[[144 150 149 139 143 140 142]
 [141 140 147 148 147 143 144]
 [146 144 147 139 138 140 142]] ⇒ 147

[[109 128 149 115 118 129]
 [145 120 106 122 133 129]
 [118 136 132 150 143 119]] ⇒ 132

[[134 122 116 106]
 [128 110 136 119]
 [120 122 147 145]] ⇒ 147

[[101 127 155 121 128]
 [139 126 119 117 144]
 [120 113 122 141 142]] ⇒ 122

[[130 128 142 113 154]
 [125 123 143 103 138]
 [126 128 119 127 131]] ⇒ 119

[[121 134 149 138 128]
 [117 125 132 128 144]
 [148 137 152 137 115]] ⇒ 152

[[128 149 134 128 150 123]
 [128 122 124 127 125 123]
 [127 141 132 125 140 127]] ⇒ 132
---
[[137 138 125 145]
 [143 118 133 130]
 [125 132 107 121]] ⇒ 133

[[148 157 154 135]
 [128 130  98 102]] ⇒ 98

[[131 151 144 105]
 [126 119 122 136]] ⇒ 122

[[124 105 149 124]
 [129 131 117 149]] ⇒ 117

[[151 131  99 131]
 [127 111 122 106]] ⇒ 122

[[125 147 124 131]
 [126 136 126 134]
 [133 117 106 152]] ⇒ 126
---
[[125 125 132 109 147 120 133 129 113]
 [137 108 116 154 143 136 134 125 131]
 [151 133 115 142 121 148 113 131 123]
 [147 135 112 136 119 140 115 129 126]
 [126 101 124 131 155 117 143 124 109]
 [123 142 140 121 110 136 124 141 140]
 [125 113 131 121 152 123 135 134 116]
 [152 128 108 148 128 145 110 125 117]] => 151

[[122 144 130 125 124 150 139 140]
 [129 130 118 108 127 122 139 123]
 [137 129 121 113 134 120 113 135]
 [141 129 121 140 127 136 139 133]
 [136 114 134 118 121 145 126 133]
 [112 133 127 143 126 134 125 145]
 [133 141 125 141 141 126 128 125]
 [129 114 111 130 128 137 115 113]
 [114 137 131 129 131 152 122 146]] => 137

[[124 135 125 130 126 122 129 127 118 137 124 130 132 140]
 [133 131 131 130 123 125 129 128 123 132 128 129 126 123]
 [119 140 120 128 126 125 131 129 120 140 122 129 129 141]
 [115 147 119 131 130 117 129 128 115 141 119 134 137 154]
 [129 138 126 123 131 127 130 124 110 129 121 121 134 148]
 [136 129 129 119 127 137 128 127 118 131 128 117 124 129]
 [132 132 130 127 127 125 129 126 116 129 122 128 131 136]] => 119

[[135 130 128 130 114 127 110 128 125 125 132 139]
 [128 124 128 131 123 128 126 129 125 126 130 129]
 [128 128 128 129 127 128 127 128 127 127 129 128]
 [129 133 128 131 118 127 118 130 129 125 132 133]
 [136 125 128 130 113 126 106 128 128 125 131 142]
 [126 123 128 130 126 127 127 129 127 126 130 128]
 [130 125 130 132  99 127 124 128 128 119 125 137]
 [127 119 128 131 136 127 132 130 127 126 129 134]
 [126 125 128 130 126 127 127 129 130 126 129 128]
 [127 122 129 132 122 128 126 130 125 126 131 132]
 [128 128 128 130 130 128 129 129 126 126 129 129]
 [126 131 129 131 123 127 127 129 128 126 130 129]] => 128

[[122 140 133 121 120 134 123 132 116 118 125 115]
 [144 128 105 121 151 128 127 135 126 134 119 123]
 [145 118 103 114 147 127 127 127 117 140 128 123]
 [113 143 137 127 119 111 146 108 136 111 117 149]
 [146 136 103 125 155 125 130 134 137 123 116 115]] => 145
---
Q: [150 126 102 122]
A: 150
Q: [130  99 137 140 123 153]
A: 130
Q: [133 121 141 120 130 153]
A: 133
Q: [109 129 106 101 141 136 148]
A: 109
Q: [114 103 148 129]
A: 114
Q: [103 153 131 148 121 111]
A: 103
---
[[132 128 125 135 108]
 [128 149 134 146 127]
 [113 122 122 127 131]] ans = 134

[[103 146 116 124 152 137 107]
 [100 142 123 125 137 124 120]
 [114 126 142 101 130 116 142]] ans = 125

[132 131 152 130 129] ans = 152

[110 107 133 147 155 128 122] ans = 147

[156 155 148 119 120 103 125] ans = 119

[110 134 150 147 102] ans = 150
---
Q:
144  141  139  146
 98  113  125  116
A: 113

Q:
123  121  130  148  129  149  147
121  140  112  132  131  136  105
114  114  145  124  117  134  111
A: 140

Q:
119  135  125  129
139  127  129  127
106  121  122  137
A: 127

Q:
158  116  153  138
150  114  136  133
126  124  122  127
A: 114

Q:
119  131  154  128
124  131  133  128
119  131  152  128
A: 131

Q:
138  121  123  129  124
130  149  107  110  119
151  127  131  129  110
A: 149

Q:
151  157  122  115
116  130  123  125
136  137  124  131
A: 130

Q:
123  140  113  135  117  126  134
119  105  111  136  138  132  119
A: 105

Q:
131  123  128  126  135  124
132  107  126  127  155  135
A: 107
